[[3067, 2704, 4835, 3713], [1068, 8013, 8823, 6415], [3626, 4618, 3932, 5083]] --> 3067
[4656, 6968, 3509, 7866, 3672, 5194, 2874] --> 4656
[[4, -35, -3, 29, 0], [0, -32, 0, 25, -2]] --> 4
[[-29, -43, 5, 7, 20, 10, -13], [-29, -43, 5, 19, 34, 10, -13]] --> -29
[479, 857, 173, 448, 796] --> 479
[[32, -10, 21, 7], [-13, 9, -11, -49]] --> 32
[[196, 610, 276, 691], [910, 594, 689, 456]] --> 196
[[6, 4, 7, 4, 5, 6, 4], [5, 0, 4, 0, 6, 2, 1]] --> 6
[29, 117, 225, 134] --> 29
---
107,85,132,85
42,56,200,41
192,94,42,84
==> 107

725,35,134,869,582 ==> 725

519,280,-318,11,-495,398,-371
-191,124,2,283,-345,-519,-338
==> 519

356,788,122,828
982,88,272,585
783,735,768,82
==> 356

155,983,27,6,87 ==> 155

7918,3700,1639,7459 ==> 7918
---
Q:
-19 -60 0 -39 44 14
77 -54 5 76 -18 2
-43 18 2 -60 55 12
A: -18

Q:
11 -42 61 56 -5 -18
-28 43 -39 -41 47 -16
A: -5

Q:
13 -62 -30 -59 48
-3 32 -31 70 -36
A: -59

Q:
57 -20 22 44 60
-62 20 -46 -53 -52
-70 2 -29 -59 -67
A: -53

Q:
0 6 3 -7 -4 -7
73 1 63 -31 78 -63
A: -4

Q:
11 -11 -32 -18 -19 -1
53 -9 -10 -17 13 7
-24 -13 -58 -18 -64 -8
A: 13

Q:
-46 56 50 -9 5 -12 79
-21 6 -21 29 -8 41 -39
A: -12
---
[26, 74, 13, 87]	26

[[847, 902, 80, 436, 880],
 [746, 590, 610, 649, 423]]	423

[55, 87, 165, 248, 80, 136]	80

[[38, 58, 57, 18, 22, 72],
 [52, 69, 68, 17, 23, 58],
 [18, 38, 34, 13, 28, 81]]	17

[96, 65, 85, 47, 45, 22]	45

[[523, 526, 415, 424, 395],
 [444, 310, 958, 548, 149],
 [511, 631, 211, 351, 587]]	211

[79, 14, 65, 3, 62, 67, 74]	14
---
3 -8 -38 15 66 11 -30 -> -30

59 59 51 6 -11 -19
-18 0 57 -57 -15 -47
-54 -31 -29 -5 -3 -10
-> -54

-18 -15 -11 49 -29 -42 71 -> -29

-1 35 -4 14 -23 5 22
-1 59 -4 -17 -15 35 13
-2 -36 -3 74 7 -54 -15
-> -36

24 -56 31 -37 59 12
3 19 -7 19 -22 -4
-> -37

2 -6 10 -5 -67 -> -6
---
[[4670, 1008, 3798, 4131, 4341, 4018, 4357], [1075, 4495, 2219, 7472, 8442, 3620, 9802]] Answer: 2219
[[-239, 875, -789, -806, -817], [110, 490, -284, -176, -222]] Answer: 110
[239, 43, 547, 768, 341, 527, 164] Answer: 547
[671, 606, 198, 766, 872, 293] Answer: 606
[52, 18, 72, 75, 35, 45] Answer: 18
[8, 1, 7, 8, 7, 5] Answer: 1
[8, 5, 2, 3, 4, 4] Answer: 5
[42, 724, 13, 786, 534] Answer: 42
[5, 6, 5, 7, 1] Answer: 5
[-16, -29, -8, -6, -16, 37, 30] Answer: -8
---
0 -45 6 -45 -66 52
18 -56 63 74 -10 -13
=> 0

-49 32 -14 -65 -1 50
-29 -35 -26 -12 74 -44
-41 -27 -30 -31 83 -31
=> -29

-15 0 -11 -77 13 39
62 20 25 -81 56 28
=> -15

-5 -42 -64 45
52 20 32 31
=> -5

-2 -67 -44 -12 9 -41
-5 72 73 21 5 38
=> -2

70 13 -56 61
9 79 -2 2
=> 70
---
[8774 9529 4330 3602 3163]
9529, 8774

[-570 -800   66  822]
822, 66

[[ -9 -24  14 -27  15  -9]
 [  6   6  10 -19  29 -29]]
29, 15

[7878 3394 1709 2650]
7878, 3394

[[5939 5195 5877 7022 7017 3664]
 [5326 7601 4724 5864 4566 7361]
 [6625 2197 7378 9811 4555 5704]]
9811, 7601

[[34 15 37 31 55 43 16]
 [75 48 89 79 58 78 65]]
89, 79

[[ 26 147 188 207 201  87]
 [173  15 144  41  68  29]
 [  3 124 146  57   3 134]]
207, 201

[[135  99  31 147  45 147  48]
 [202  86   8 175  41 143  53]]
202, 175

[[ 11 189 106 208 120 155 155]
 [141  83 169 138 113 117  86]]
208, 189
---
7,10,13,9,5,12,11
-16,7,22,-16,4,44,6
-15,16,3,-29,30,34,29
| 3

142,131,197,222,122
144,233,120,155,122
229,19,81,110,107
| 81

2854,4583,6596,4412,6318
5761,4534,3164,4029,2650
8866,4837,7062,4294,3969
| 7062

21,-42,0,11,-28
14,-27,3,-8,29
-45,4,-41,-33,-6
| -41

761,296,835,327
559,330,812,250
79,279,620,278
| 620

213,-602,0,-218
795,-161,-269,34
-381,301,-197,-175
| -197
---
((652, 423, 411, 401, 336, 688), (-558, 505, 354, 989, 435, -42), (217, 436, 190, 714, 318, 458)) ⇒ 354
((1, 0, 8, 0, 7, 8), (4, 2, 4, 2, 6, 2)) ⇒ 4
((3, 4, 6, 3), (3, 4, 8, 1)) ⇒ 8
((807, 797, 710, 855), (140, 181, 153, 90)) ⇒ 153
((701, -508, -595, -484), (240, -101, -187, -97), (-172, -312, 30, -277)) ⇒ -187
((10, -19, 12, -8), (-22, -12, -14, -29), (1, -23, -9, 39)) ⇒ -14
((-26, 20, 28, 8, 16, -19), (31, -44, 33, 36, 42, 31)) ⇒ 33
((535, 463, 578, 501, 442, 369), (753, 360, 341, 420, 505, 215), (637, 273, 633, 508, 350, 388)) ⇒ 341
((512, 571, 669, 759, 700), (427, 475, 174, 137, 99), (390, 765, 408, 372, 361)) ⇒ 174
---
9666,1605,3633,4920,4482,4895,4368
4889,6800,3904,4798,5484,2825,3247
6522,5767,5986,3560,4851,2734,2319
-> 2734

39,24,83,8
7,8,21,66
-> 21

9,36,5,71,78 -> 71

5732,6912,6277,7247
8323,8728,3214,4590
-> 3214

5,7,44,46,-49,26 -> -49

57,104,237,213 -> 237

107,334,946,227 -> 946

12,36,58,156,114,66
67,91,197,132,138,84
126,208,211,38,76,107
-> 76
---
[[-0.103, 0.023, -0.044, -0.152, 0.074], [0.009, 0.001, 0.196, 0.025, 0.028], [-0.032, 0.004, 0.067, -0.053, 0.001]] ans = 0.001
[[-0.214, 0.178, -0.346, -0.928, -1.196], [0.687, 0.745, 0.290, 1.977, 1.157], [-0.506, -0.033, -0.315, -0.735, 0.757]] ans = 0.757
[[-1.725, 1.102, 1.110, 1.295], [1.886, 0.475, 0.109, 0.817], [0.828, 0.558, 1.160, -0.165]] ans = -0.165
[[15.707, 10.693, -9.294, 5.137, 6.552, 21.870], [9.359, 10.721, 16.680, 5.414, -14.157, -10.527], [2.224, 21.435, 8.493, 24.197, -6.226, -10.864]] ans = -10.864
[[91.80, 147.18, 40.60, -0.69], [-170.94, -13.46, -144.67, 160.03], [160.83, -163.72, -45.41, 66.24]] ans = 66.24
[[0.492, 1.493, -0.480, -1.075, -1.335], [0.939, -0.526, 1.687, -0.689, 0.777], [-0.642, 1.342, -1.092, -0.638, 0.193]] ans = 0.193
---
[-789  308  379  497 -146  328  971] 328
[ 33  15  -3  20 -12 -11 -27] -3
[169  36 171 166 254  28 115] 166
[3879 4334 9718 2455 3693] 3879
[ 12  29 -36 -43 -30] -30
[168 795 944 139 566] 566
